Below is a small trained network, with its code and all its weights. Each question gives an input and a class and asks what happens when units are switched off, that is, made to give their printed mean instead of their output.

import numpy as np


def w(rows, s, z=0):
    codes = np.array(rows[::2]) - 128.0
    scale = np.full(codes.shape[1], s)
    scale[-1] = z or s
    return codes * scale


def f(y):
    return y / 2 * (1 + np.tanh(0.7978845608 * (y + 0.044715 * y**3)))


def log_softmax(a):
    a = a - a.max(-1, keepdims=True)
    return a - np.log(np.exp(a).sum(-1, keepdims=True))


def net(x, mask):
    res = np.array(x, float).reshape(1, 5) / 4 @ E
    y = f(res @ A[0][:, :-1].T + A[0][:, -1])
    res = res + np.where(mask, y, B[0][:, -1]) @ B[0][:, :-1]
    return log_softmax(res[-1] @ U[:, :-1].T + U[:, -1])


A, B = {}, {}
E = w([
[64,20,131,94,56,116,14],'x0',
[49,201,53,156,2,130,169],'x1',
[128,128,127,128,127,128,129],'x2',
[129,128,125,129,129,127,126],'x3',
[153,198,225,179,125,117,18],'x4',
],0.01)
A[0] = w([
[131,86,126,102,181,132,142,152],'neuron 1',
[119,85,133,150,150,133,143,85],'neuron 2',
[98,101,140,125,130,140,140,75],'neuron 3',
[154,157,121,130,150,134,111,114],'neuron 4',
[141,77,117,130,167,122,144,148],'neuron 5',
[129,158,161,137,148,110,134,118],'neuron 6',
[124,72,131,127,103,118,76,134],'neuron 7',
[128,103,133,128,134,139,137,86],'neuron 8',
[115,248,154,157,57,115,58,2],'neuron 9',
[127,217,156,138,67,137,75,26],'neuron 10',
[118,124,126,126,138,111,113,101],'neuron 11',
[101,140,149,136,133,118,136,152],'neuron 12',
[97,24,135,126,78,120,28,116],'neuron 13',
[105,88,95,109,59,137,165,89],'neuron 14',
[134,144,84,132,142,128,140,166],'neuron 15',
[161,127,119,143,151,105,126,122],'neuron 16',
[123,115,38,123,87,121,191,134],'neuron 17',
[97,21,114,116,40,122,75,127],'neuron 18',
[146,151,84,119,122,122,135,135],'neuron 19',
[163,143,213,144,242,123,25,113],'neuron 20',
[137,111,187,132,174,121,90,100],'neuron 21',
[135,160,150,140,116,127,215,218],'neuron 22',
[136,124,152,101,116,122,99,91],'neuron 23',
[148,131,116,145,111,123,120,111],'neuron 24',
[107,128,158,139,137,122,158,166],'neuron 25',
[166,144,148,129,168,115,81,113],'neuron 26',
[117,155,88,112,120,125,163,120],'neuron 27',
[165,113,107,159,108,142,120,115],'neuron 28',
[136,170,160,126,159,136,151,211],'neuron 29',
[114,86,102,139,98,128,130,64],'neuron 30',
[149,31,128,119,207,119,160,192],'neuron 31',
[134,151,136,111,180,142,119,146],'neuron 32',
[138,65,153,110,116,146,97,70],'neuron 33',
[149,21,121,107,235,125,155,208],'neuron 34',
[155,114,125,118,119,136,89,103],'neuron 35',
],0.018,0.0071)
B[0] = w([
[132,136,153,88,153,123,121,178],'neuron 1',
[135,126,136,108,130,123,131,140],'neuron 2',
[122,120,126,115,113,126,123,133],'neuron 3',
[117,142,142,139,102,126,118,146],'neuron 4',
[127,130,151,96,144,139,122,170],'neuron 5',
[136,155,131,139,99,142,123,151],'neuron 6',
[126,67,113,122,165,132,122,181],'neuron 7',
[133,126,132,115,125,131,134,132],'neuron 8',
[136,143,189,28,177,133,129,195],'neuron 9',
[120,132,174,57,161,138,119,176],'neuron 10',
[131,115,130,132,133,133,134,130],'neuron 11',
[142,138,128,118,144,108,128,135],'neuron 12',
[117,4,111,118,215,135,147,232],'neuron 13',
[153,113,97,142,50,129,128,182],'neuron 14',
[132,144,116,143,166,134,149,160],'neuron 15',
[110,137,141,136,105,120,123,146],'neuron 16',
[109,140,28,174,153,123,141,214],'neuron 17',
[138,81,122,93,8,119,125,223],'neuron 18',
[131,140,94,124,161,121,142,152],'neuron 19',
[125,122,86,243,71,111,130,253],'neuron 20',
[138,92,119,188,147,128,129,185],'neuron 21',
[101,167,94,152,217,127,131,204],'neuron 22',
[135,100,123,134,160,125,125,146],'neuron 23',
[129,127,122,117,133,128,117,129],'neuron 24',
[134,146,127,131,141,109,126,142],'neuron 25',
[127,128,124,179,99,130,140,175],'neuron 26',
[103,132,86,145,176,137,120,171],'neuron 27',
[133,130,128,122,130,118,136,126],'neuron 28',
[134,189,132,143,106,132,115,181],'neuron 29',
[132,115,116,121,88,124,121,149],'neuron 30',
[123,138,180,53,164,129,128,222],'neuron 31',
[140,160,133,141,98,131,132,162],'neuron 32',
[129,83,110,124,179,133,137,168],'neuron 33',
[130,147,193,49,170,143,118,245],'neuron 34',
[125,100,124,136,158,128,114,147],'neuron 35',
],0.047,0.024)
U = w([
[114,246,219,51,170,152,118,247],'0',
[109,92,73,167,180,131,161,219],'1',
[131,100,195,1,135,156,135,138],'2',
[122,113,62,96,26,128,165,17],'3',
[134,191,161,199,79,109,119,3],'4',
],0.0089,0.0028)

Each question gives the input, the list of numbers given to net, and the class t.
The units are the neurons (one row each of A and B). Each row of codes is followed by its name. A weight is (code - 128) times the scale printed after its matrix; where a second scale follows, it is the last column's (A, B and U).
mask holds one flag per neuron, in row order. A switched-off neuron (its flag False) gives its mean, the last column of its row in B, instead of its output. The means were averaged over made-up inputs and are rounded, as every weight is.
A unit's drop is (log p(t) with every unit on - log p(t) with that unit switched off) / (log p(t) with every unit on - log p(t) with every unit switched off).
The circuit of an input: a set's keep is (log p(t) with only the set's units on - log p(t) with every unit switched off) / (log p(t) with every unit on - log p(t) with every unit switched off). Starting from the 12 units with the biggest drops (on a tie, the unit counted first), units are removed one at a time, each time the one whose removal leaves the highest keep (on an exact tie, the one counted first), for as long as the keep stays at least 0.8.
circuit, biggest first: the units of the circuit, biggest drop first
unit that matters most: the unit with the biggest drop
top k neurons: the k neurons with the biggest drops, biggest first
drop of u: that unit's drop, to one decimal
input [8,7,5,-7,-6], class 3: circuit, biggest first : neuron 18
input [-3,-4,-1,-4,1], class 4: top 2 neurons : neuron 20; neuron 9
input [0,-6,-5,-1,2], class 4: top 2 neurons : neuron 20; neuron 13
input [8,0,5,-5,-8], class 2: top 4 neurons : neuron 20; neuron 13; neuron 34; neuron 31
input [6,1,1,5,-7], class 3: top 3 neurons : neuron 18; neuron 14; neuron 17
input [0,-6,6,6,-7], class 0: top 2 neurons : neuron 13; neuron 18
input [6,1,8,3,-7], class 3: top 2 neurons : neuron 18; neuron 14
input [5,3,-1,-7,1], class 2: top 2 neurons : neuron 20; neuron 13
input [-8,0,-2,-7,-8], class 0: top 3 neurons : neuron 20; neuron 13; neuron 34
input [-1,-3,8,3,8], class 4: drop of neuron 22 : 0.0
input [7,7,3,1,-6], class 3: drop of neuron 18 : 0.3
input [-1,-1,-6,-2,2], class 4: drop of neuron 13 : 0.2
input [1,2,3,-3,-3], class 3: drop of neuron 13 : 0.2
input [-3,-1,-7,5,1], class 4: unit that matters most : neuron 13
